Below are the code and all the weights of a small trained network. Each question names an input and a target symbol and asks about switching units off, where a switched-off unit gives its printed mean instead of its output.

import numpy as np


def w(rows, s, z=0):
    codes = np.array(rows[::2]) - 128.0
    scale = np.full(codes.shape[1], s)
    scale[-1] = z or s
    return codes * scale


def norm(h):
    return h / np.sqrt((h * h).mean(-1, keepdims=True) + 1e-5)


def f(y):
    return y / 2 * (1 + np.tanh(0.7978845608 * (y + 0.044715 * y**3)))


def softmax(a):
    e = np.exp(a - a.max(-1, keepdims=True))
    return e / e.sum(-1, keepdims=True)


def log_softmax(a):
    a = a - a.max(-1, keepdims=True)
    return a - np.log(np.exp(a).sum(-1, keepdims=True))


def net(x, mask):
    ids = ['ΞΣΦαδεζη'.index(c) for c in x.split()]
    T = len(ids)
    res = E[ids] + P[:T]
    r = norm(res)
    for j in range(2):
        rows = slice(2 * j, 2 * j + 2)
        q, k, v = (r @ M[0][rows].T for M in (Q, K, V))
        z = softmax(np.where(np.tri(T) > 0, q @ k.T / 2**0.5, -1e9)) @ v
        o = O[0][rows]
        res = res + np.where(mask[j], z, o[:, -1]) @ o[:, :-1]
    y = f(norm(res) @ A[0][:, :-1].T + A[0][:, -1])
    res = res + np.where(mask[2:6], y, B[0][:, -1]) @ B[0][:, :-1]
    return log_softmax(norm(res)[-1] @ U[:, :-1].T + U[:, -1])


Q, K, V, O, A, B = {}, {}, {}, {}, {}, {}
E = w([
[152,132,173,128],'Ξ',
[143,132,181,144],'Σ',
[17,134,173,183],'Φ',
[169,152,125,88],'α',
[10,82,92,93],'δ',
[142,139,175,127],'ε',
[89,104,152,2],'ζ',
[177,121,146,154],'η',
],0.0063)
P = w([
[94,2,166,78],'0',
[104,17,185,92],'1',
[121,41,206,88],'2',
[123,65,200,95],'3',
[132,81,195,107],'4',
[138,100,188,110],'5',
[144,123,180,117],'6',
[146,141,172,128],'7',
[148,168,164,132],'8',
[150,184,149,143],'9',
[148,205,138,151],'10',
[136,223,120,158],'11',
[124,243,100,164],'12',
[116,254,78,172],'13',
],0.0029)
Q[0] = w([
[54,213,145,155],'H1',
[160,186,254,114],'H1',
[156,140,178,239],'H2',
[65,115,100,164],'H2',
],0.019)
K[0] = w([
[71,213,42,209],'H1',
[233,237,142,206],'H1',
[137,251,79,226],'H2',
[28,111,112,156],'H2',
],0.014)
V[0] = w([
[41,64,46,194],'H1',
[187,33,24,34],'H1',
[219,174,199,237],'H2',
[1,124,206,162],'H2',
],0.0061)
O[0] = w([
[96,72,229,117,1],'H1',
[28,202,139,123,71],'H1',
[3,105,169,115,231],'H2',
[119,169,27,160,109],'H2',
],0.005,0.006)
A[0] = w([
[140,171,156,121,100],'N1',
[167,138,119,149,77],'N2',
[110,156,248,168,3],'N3',
[165,150,174,152,61],'N4',
],0.016,0.0031)
B[0] = w([
[125,135,136,200,139],'N1',
[184,81,76,118,138],'N2',
[182,108,253,148,254],'N3',
[90,48,71,37,129],'N4',
],0.011,0.0083)
U = w([
[147,110,225,137,218],'Ξ',
[141,67,99,110,4],'Σ',
[89,78,96,221,23],'Φ',
[120,228,109,165,117],'α',
[46,80,100,72,159],'δ',
[128,125,112,112,2],'ε',
[123,204,130,9,75],'ζ',
[145,104,76,103,117],'η',
],0.013,0.0041)

Each question gives the input, a string of symbols that net reads in full, and the target symbol t.
The units are the heads (2 rows each of Q, K, V and O) and the neurons (one row each of A and B). Each row of codes is followed by its name. A weight is (code - 128) times the scale printed after its matrix; where a second scale follows, it is the last column's (O, A, B and U).
mask holds one flag per unit, heads first, then neurons. A switched-off unit (its flag False) gives its mean, the last column of its rows in O or B, instead of its output. The means were averaged over made-up inputs and are rounded, as every weight is.
A unit's drop is (log p(t) with every unit on - log p(t) with that unit switched off) / (log p(t) with every unit on - log p(t) with every unit switched off).
The circuit of an input: a set's keep is (log p(t) with only the set's units on - log p(t) with every unit switched off) / (log p(t) with every unit on - log p(t) with every unit switched off). Starting from all 6 units, units are removed one at a time, each time the one whose removal leaves the highest keep (on an exact tie, the one counted first), for as long as the keep stays at least 0.8.
units of the circuit, in order: the units of the circuit, biggest drop first
most important unit: the unit with the biggest drop
k most important neurons: the k neurons with the biggest drops, biggest first
heads that matter: for each layer, one digit per head in row order, 1 if its drop is at least 0.15 and else 0, layers parted by /
drop of u: that unit's drop, to one decimal
input η η Σ ε Ξ, target η: heads that matter : 11
input η ε ζ η η δ Σ ε, target η: heads that matter : 10
input Φ η Ξ η ε α, target α: heads that matter : 10
input δ Σ η ε η Σ ζ η α, target α: heads that matter : 01
input Ξ η Ξ η α ζ Σ η ε α Ξ ε α Ξ, target η: units of the circuit, in order : H1; N3
input η α ε Σ ζ ζ α α α ζ, target α: heads that matter : 11
input α α Σ, target δ: heads that matter : 01
input Ξ α ε η δ η ζ η ζ Σ ε ζ η ζ, target η: most important unit : H2
input η η α α α Ξ, target δ: units of the circuit, in order : N4; H1; N3
input δ Σ ζ, target ζ: units of the circuit, in order : N3; H2
input η δ η Σ η η η η α α Ξ, target δ: heads that matter : 11
input α Σ ζ ε ζ η η Ξ α ε ζ, target η: units of the circuit, in order : H2; N3
input η δ Φ η δ ζ ε η Σ α Σ, target δ: units of the circuit, in order : H1; N4; N3
input η η η ζ, target ζ: units of the circuit, in order : N3; H2; H1
input ζ δ ζ η η α η Ξ Φ η α, target η: units of the circuit, in order : N3; N2
input δ η η η α η α Σ ε Ξ ε ζ δ, target η: 3 most important neurons : N3; N1; N2
input η ζ α η Ξ η η ε Φ Σ η α, target η: most important neuron : N3
input α ζ α η ε ζ Σ η δ, target δ: 3 most important neurons : N3; N2; N1
input η α ε Φ η α α ζ α ζ, target α: drop of N4 : 0.2
input α Φ η Σ η Σ Σ η ε δ Σ, target η: drop of N3 : 0.8
input Ξ ζ η ζ Φ, target Φ: drop of N2 : 0.0
